Here is a tiny trained network, its code and every weight. The questions are about switching its units off for an input and a target symbol, where a switched-off unit gives its printed mean instead of its output.

import numpy as np


def w(rows, s, z=0):
    codes = np.array(rows[::2]) - 128.0
    scale = np.full(codes.shape[1], s)
    scale[-1] = z or s
    return codes * scale


def f(y):
    return y / 2 * (1 + np.tanh(0.7978845608 * (y + 0.044715 * y**3)))


def softmax(a):
    e = np.exp(a - a.max(-1, keepdims=True))
    return e / e.sum(-1, keepdims=True)


def log_softmax(a):
    a = a - a.max(-1, keepdims=True)
    return a - np.log(np.exp(a).sum(-1, keepdims=True))


def net(x, mask):
    ids = ['Γδεζητφ'.index(c) for c in x.split()]
    T = len(ids)
    res = E[ids] + P[:T]
    r = res
    for j in range(2):
        rows = slice(3 * j, 3 * j + 3)
        q, k, v = (r @ M[0][rows].T for M in (Q, K, V))
        z = softmax(np.where(np.tri(T) > 0, q @ k.T / 3**0.5, -1e9)) @ v
        o = O[0][rows]
        res = res + np.where(mask[j], z, o[:, -1]) @ o[:, :-1]
    y = f(res @ A[0][:, :-1].T + A[0][:, -1])
    res = res + np.where(mask[2:10], y, B[0][:, -1]) @ B[0][:, :-1]
    return log_softmax(res[-1] @ U[:, :-1].T + U[:, -1])


Q, K, V, O, A, B = {}, {}, {}, {}, {}, {}
E = w([
[115,154,108,122,144,108],'Γ',
[107,121,16,75,58,49],'δ',
[37,139,139,129,111,106],'ε',
[65,97,97,220,134,67],'ζ',
[82,98,127,94,70,251],'η',
[173,212,121,153,93,152],'τ',
[167,77,89,199,102,170],'φ',
],0.018)
P = w([
[142,103,4,102,191,147],'0',
[163,124,117,129,10,136],'1',
[143,100,61,106,169,119],'2',
[118,115,156,140,17,116],'3',
[137,98,86,109,184,121],'4',
[88,119,170,156,29,123],'5',
[136,105,95,124,196,133],'6',
[70,128,177,170,41,148],'7',
[125,119,105,140,210,146],'8',
[27,143,164,196,48,175],'9',
[115,113,77,133,197,153],'10',
],0.013)
Q[0] = w([
[160,108,123,150,56,174],'head 1',
[122,157,159,209,8,110],'head 1',
[140,78,167,156,112,143],'head 1',
[81,128,185,117,71,119],'head 2',
[126,79,74,97,202,122],'head 2',
[129,73,145,167,47,129],'head 2',
],0.015)
K[0] = w([
[138,76,147,166,136,145],'head 1',
[125,138,238,197,185,194],'head 1',
[141,86,99,141,115,185],'head 1',
[97,169,225,200,181,165],'head 2',
[86,132,79,3,92,115],'head 2',
[167,108,207,121,164,163],'head 2',
],0.015)
V[0] = w([
[149,113,127,130,122,5],'head 1',
[136,201,123,70,98,122],'head 1',
[169,97,139,135,127,141],'head 1',
[108,172,129,139,140,84],'head 2',
[129,85,94,221,152,188],'head 2',
[114,38,107,55,97,98],'head 2',
],0.012)
O[0] = w([
[150,130,180,229,139,154,129],'head 1',
[156,255,149,130,112,128,150],'head 1',
[156,76,252,102,87,65,83],'head 1',
[103,122,54,104,101,110,128],'head 2',
[191,68,169,153,158,129,169],'head 2',
[66,106,72,141,209,239,253],'head 2',
],0.0093,0.0052)
A[0] = w([
[140,140,124,169,191,41,88],'neuron 1',
[85,51,96,147,112,155,235],'neuron 2',
[174,103,196,162,73,78,84],'neuron 3',
[93,133,119,218,92,108,66],'neuron 4',
[126,138,200,122,74,96,143],'neuron 5',
[84,124,92,114,248,26,209],'neuron 6',
[91,79,42,186,115,78,208],'neuron 7',
[187,111,77,184,169,124,252],'neuron 8',
],0.012,0.0041)
B[0] = w([
[131,41,11,160,53,106,130],'neuron 1',
[108,136,161,153,148,91,249],'neuron 2',
[94,80,110,89,180,137,181],'neuron 3',
[156,114,132,155,97,112,174],'neuron 4',
[104,84,72,175,94,101,172],'neuron 5',
[145,83,125,25,78,165,186],'neuron 6',
[115,172,171,141,132,151,241],'neuron 7',
[183,161,142,154,63,147,205],'neuron 8',
],0.013,0.017)
U = w([
[120,76,56,155,56,122,38],'Γ',
[72,129,207,2,139,123,106],'δ',
[178,151,241,166,145,85,91],'ε',
[193,93,112,72,133,161,149],'ζ',
[75,184,126,169,141,171,163],'η',
[80,15,105,133,214,157,164],'τ',
[230,195,115,153,152,76,255],'φ',
],0.0084,0.0039)

Each question gives the input, a string of symbols that net reads in full, and the target symbol t.
The units are the heads (3 rows each of Q, K, V and O) and the neurons (one row each of A and B). Each row of codes is followed by its name. A weight is (code - 128) times the scale printed after its matrix; where a second scale follows, it is the last column's (O, A, B and U).
mask holds one flag per unit, heads first, then neurons. A switched-off unit (its flag False) gives its mean, the last column of its rows in O or B, instead of its output. The means were averaged over made-up inputs and are rounded, as every weight is.
A unit's drop is (log p(t) with every unit on - log p(t) with that unit switched off) / (log p(t) with every unit on - log p(t) with every unit switched off).
The circuit of an input: a set's keep is (log p(t) with only the set's units on - log p(t) with every unit switched off) / (log p(t) with every unit on - log p(t) with every unit switched off). Starting from all 10 units, units are removed one at a time, each time the one whose removal leaves the highest keep (on an exact tie, the one counted first), for as long as the keep stays at least 0.8.
circuit, biggest first: the units of the circuit, biggest drop first
k most important neurons: the k neurons with the biggest drops, biggest first
heads that matter: for each layer, one digit per head in row order, 1 if its drop is at least 0.15 and else 0, layers parted by /
input η δ φ ε Γ, target η: circuit, biggest first -> [head 1; head 2]
input ε φ τ φ ζ φ η ζ δ Γ, target ε: circuit, biggest first -> [head 2]
input φ ε ζ ε τ Γ δ τ φ, target η: 2 most important neurons -> [neuron 7; neuron 8]
input ε φ δ ζ ε ε η φ ε ε, target τ: heads that matter -> 01
input φ Γ ζ δ ε, target η: heads that matter -> 11
input ζ ε ε ζ τ Γ, target Γ: circuit, biggest first -> [neuron 2; neuron 7]
input ζ ε τ η ζ Γ, target δ: heads that matter -> 10
input ζ η ε ε ε ε δ ζ ε τ, target Γ: 2 most important neurons -> [neuron 5; neuron 7]
input τ ε φ Γ, target τ: circuit, biggest first -> [head 2; head 1; neuron 3; neuron 7]
input ζ ζ ε η ζ η Γ, target ζ: 4 most important neurons -> [neuron 6; neuron 8; neuron 5; neuron 1]
input δ ε δ δ ε τ τ ζ φ δ, target τ: circuit, biggest first -> [head 2; neuron 3; head 1]
input η δ ε η φ φ η τ Γ Γ, target Γ: circuit, biggest first -> [head 2; neuron 5; neuron 7]
input φ τ η, target τ: circuit, biggest first -> [head 1; neuron 8]
input τ ζ Γ, target ζ: circuit, biggest first -> [neuron 6; neuron 2]
input δ δ δ φ ζ η Γ, target η: circuit, biggest first -> [head 2; head 1]
input ε δ ε ζ η φ, target τ: circuit, biggest first -> [neuron 3; head 2]
input τ η ζ, target ζ: circuit, biggest first -> [neuron 6]
input ε η ζ, target Γ: 4 most important neurons -> [neuron 1; neuron 6; neuron 8; neuron 3]
input η τ φ ζ, target τ: circuit, biggest first -> [head 2; neuron 3; head 1]
input δ ε ζ δ τ τ η, target η: 2 most important neurons -> [neuron 3; neuron 6]
input ε τ ε δ ζ ε, target ε: 2 most important neurons -> [neuron 4; neuron 3]
input τ δ φ δ, target τ: circuit, biggest first -> [head 2; head 1; neuron 3]
input ε Γ φ τ Γ ε ε, target δ: 3 most important neurons -> [neuron 6; neuron 5; neuron 8]
input ε ζ τ τ ε τ φ, target ε: most important neuron -> [neuron 2]
input τ ε φ φ φ ε η φ η ε τ, target φ: 2 most important neurons -> [neuron 6; neuron 3]
input ε ε ε δ φ τ, target τ: 2 most important neurons -> [neuron 3; neuron 8]
